Below are the code and all the weights of a small trained network. Each question names an input and a class and asks about switching units off, where a switched-off unit gives its printed mean instead of its output.

import numpy as np


def w(rows, s, z=0):
    codes = np.array(rows[::2]) - 128.0
    scale = np.full(codes.shape[1], s)
    scale[-1] = z or s
    return codes * scale


def norm(h):
    return h / np.sqrt((h * h).mean(-1, keepdims=True) + 1e-5)


def f(y):
    return np.maximum(y, 0)


def log_softmax(a):
    a = a - a.max(-1, keepdims=True)
    return a - np.log(np.exp(a).sum(-1, keepdims=True))


def net(x, mask):
    res = np.array(x, float).reshape(1, 5) / 4 @ E
    u = 0
    for l in range(3):
        y = f(norm(res) @ A[l][:, :-1].T + A[l][:, -1])
        res = res + np.where(mask[u : u + 8], y, B[l][:, -1]) @ B[l][:, :-1]
        u += 8
    return log_softmax(norm(res)[-1] @ U[:, :-1].T + U[:, -1])


A, B = {}, {}
E = w([
[137,96,175,66,200,120,44,46],'x0',
[149,158,77,183,141,154,127,70],'x1',
[150,142,146,23,71,139,248,38],'x2',
[84,119,255,214,94,179,125,76],'x3',
[88,165,103,67,81,182,49,130],'x4',
],0.007)
A[0] = w([
[110,202,24,210,152,194,136,1,88],'0.n0',
[122,194,119,151,46,157,202,190,1],'0.n1',
[83,94,178,209,79,142,122,97,6],'0.n2',
[55,91,225,49,121,69,164,233,26],'0.n3',
[54,217,112,87,54,236,44,134,7],'0.n4',
[32,191,197,120,162,212,179,101,26],'0.n5',
[57,38,188,55,87,158,129,217,114],'0.n6',
[153,118,64,119,152,85,143,150,95],'0.n7',
],0.0075,0.0058)
B[0] = w([
[249,165,166,138,88,118,68,164,253],'0.n0',
[72,94,39,212,23,104,111,172,202],'0.n1',
[101,114,182,113,118,196,99,158,185],'0.n2',
[243,134,113,168,104,115,103,126,203],'0.n3',
[161,2,80,99,199,195,170,115,228],'0.n4',
[99,171,176,149,122,168,131,159,190],'0.n5',
[205,175,128,151,118,154,69,112,240],'0.n6',
[124,147,144,130,150,166,130,161,206],'0.n7',
],0.0096,0.0037)
A[1] = w([
[179,82,158,254,177,95,244,93,109],'1.n0',
[120,107,218,81,218,86,86,59,66],'1.n1',
[119,154,37,77,161,43,132,173,104],'1.n2',
[159,203,158,77,50,132,210,91,48],'1.n3',
[156,153,154,128,176,22,162,118,3],'1.n4',
[124,146,96,66,3,170,184,9,94],'1.n5',
[82,126,92,189,123,167,56,163,124],'1.n6',
[94,142,139,130,158,127,163,72,81],'1.n7',
],0.008,0.0042)
B[1] = w([
[115,34,84,26,106,200,84,181,239],'1.n0',
[129,122,61,145,57,106,146,71,224],'1.n1',
[94,207,178,90,102,212,204,55,223],'1.n2',
[120,127,142,201,221,45,70,174,214],'1.n3',
[104,90,101,177,65,200,163,148,153],'1.n4',
[111,54,163,155,255,35,100,211,251],'1.n5',
[63,107,136,147,142,33,149,209,253],'1.n6',
[133,161,148,156,151,138,69,107,139],'1.n7',
],0.008,0.0047)
A[2] = w([
[39,158,130,184,191,100,86,174,2],'2.n0',
[120,30,54,93,186,248,148,124,91],'2.n1',
[96,212,92,57,134,85,170,148,80],'2.n2',
[18,122,227,212,48,152,134,134,154],'2.n3',
[122,129,63,89,114,142,26,1,132],'2.n4',
[167,232,46,91,182,122,139,142,117],'2.n5',
[161,106,163,122,122,42,217,130,10],'2.n6',
[127,127,119,120,145,49,91,18,98],'2.n7',
],0.0083,0.0032)
B[2] = w([
[137,113,120,134,248,52,147,100,214],'2.n0',
[123,74,136,87,139,156,129,138,253],'2.n1',
[110,157,175,126,153,133,152,49,182],'2.n2',
[129,194,118,51,118,138,169,33,244],'2.n3',
[111,143,102,170,75,125,187,176,232],'2.n4',
[108,136,223,141,89,161,103,62,228],'2.n5',
[132,135,141,198,142,100,69,106,156],'2.n6',
[62,183,31,155,83,103,135,198,191],'2.n7',
],0.011,0.0052)
U = w([
[93,109,154,161,209,41,116,140,204],'0',
[85,174,198,118,103,198,153,61,169],'1',
[123,37,111,103,106,183,127,150,194],'2',
[53,151,59,185,25,76,177,149,29],'3',
[251,163,150,168,74,120,57,133,4],'4',
],0.017,0.0018)

Each question gives the input, the list of numbers given to net, and the class t.
The units are the neurons (one row each of A and B). Each row of codes is followed by its name. A weight is (code - 128) times the scale printed after its matrix; where a second scale follows, it is the last column's (A, B and U).
mask holds one flag per neuron, layer by layer. A switched-off neuron (its flag False) gives its mean, the last column of its row in B, instead of its output. The means were averaged over made-up inputs and are rounded, as every weight is.
A unit's drop is (log p(t) with every unit on - log p(t) with that unit switched off) / (log p(t) with every unit on - log p(t) with every unit switched off).
The circuit of an input: a set's keep is (log p(t) with only the set's units on - log p(t) with every unit switched off) / (log p(t) with every unit on - log p(t) with every unit switched off). Starting from the 12 units with the biggest drops (on a tie, the unit counted first), units are removed one at a time, each time the one whose removal leaves the highest keep (on an exact tie, the one counted first), for as long as the keep stays at least 0.8.
units of the circuit, in order: the units of the circuit, biggest drop first
most important unit: the unit with the biggest drop
k most important neurons: the k neurons with the biggest drops, biggest first
k most important neurons of layer l: the k neurons of layer l with the biggest drops, biggest first
input [7,0,6,5,-5], class 3: 3 most important neurons	1.n1, 2.n7, 0.n4
input [5,0,-4,-8,8], class 1: most important unit	1.n2
input [-1,8,4,-6,-7], class 4: 3 most important neurons	0.n0, 0.n4, 1.n3
input [4,4,6,-6,-1], class 0: 3 most important neurons	1.n5, 1.n3, 2.n3
input [3,7,7,-7,7], class 0: 4 most important neurons	1.n5, 1.n3, 2.n3, 0.n6
input [1,3,-4,8,-7], class 1: 4 most important neurons	2.n3, 0.n2, 0.n4, 1.n5
input [-1,7,-2,6,-4], class 4: 4 most important neurons	0.n0, 1.n2, 2.n5, 2.n2
input [6,-8,7,-7,-5], class 4: units of the circuit, in order	0.n3, 2.n6, 2.n0
input [7,-8,-5,3,-2], class 4: units of the circuit, in order	0.n3, 0.n6
input [8,-1,7,-2,4], class 3: units of the circuit, in order	2.n7, 2.n4
input [-7,0,8,-4,-5], class 0: units of the circuit, in order	1.n5, 1.n3
input [6,-8,-2,7,-1], class 4: 2 most important neurons	0.n3, 0.n6
input [6,-5,-2,4,4], class 3: 3 most important neurons	1.n1, 2.n4, 0.n0
input [-7,1,-8,2,-1], class 0: units of the circuit, in order	2.n0
input [6,8,8,-7,-2], class 0: 2 most important neurons of layer 0	0.n6, 0.n3
input [-8,-5,6,-8,3], class 1: 2 most important neurons	1.n2, 2.n2
input [-1,-8,0,-7,-7], class 4: 2 most important neurons	0.n3, 0.n4
input [-8,3,-6,7,8], class 2: 2 most important neurons of layer 0	0.n4, 0.n2
input [-2,7,-5,-5,-3], class 4: 2 most important neurons of layer 1	1.n5, 1.n3
input [-5,0,0,7,-5], class 1: units of the circuit, in order	2.n3
input [5,-6,-3,-6,1], class 1: 2 most important neurons	1.n2, 0.n0
input [7,8,5,4,-8], class 2: 2 most important neurons	1.n0, 0.n6
input [7,7,4,-8,5], class 1: 3 most important neurons	2.n5, 1.n2, 2.n2
input [-6,6,7,5,-8], class 2: 3 most important neurons	1.n0, 1.n6, 2.n0
input [5,3,4,-3,-2], class 3: 2 most important neurons of layer 1	1.n1, 1.n6
input [-4,-2,-4,7,-7], class 1: 3 most important neurons of layer 0	0.n2, 0.n4, 0.n3
input [1,-7,5,6,7], class 2: most important unit	0.n4
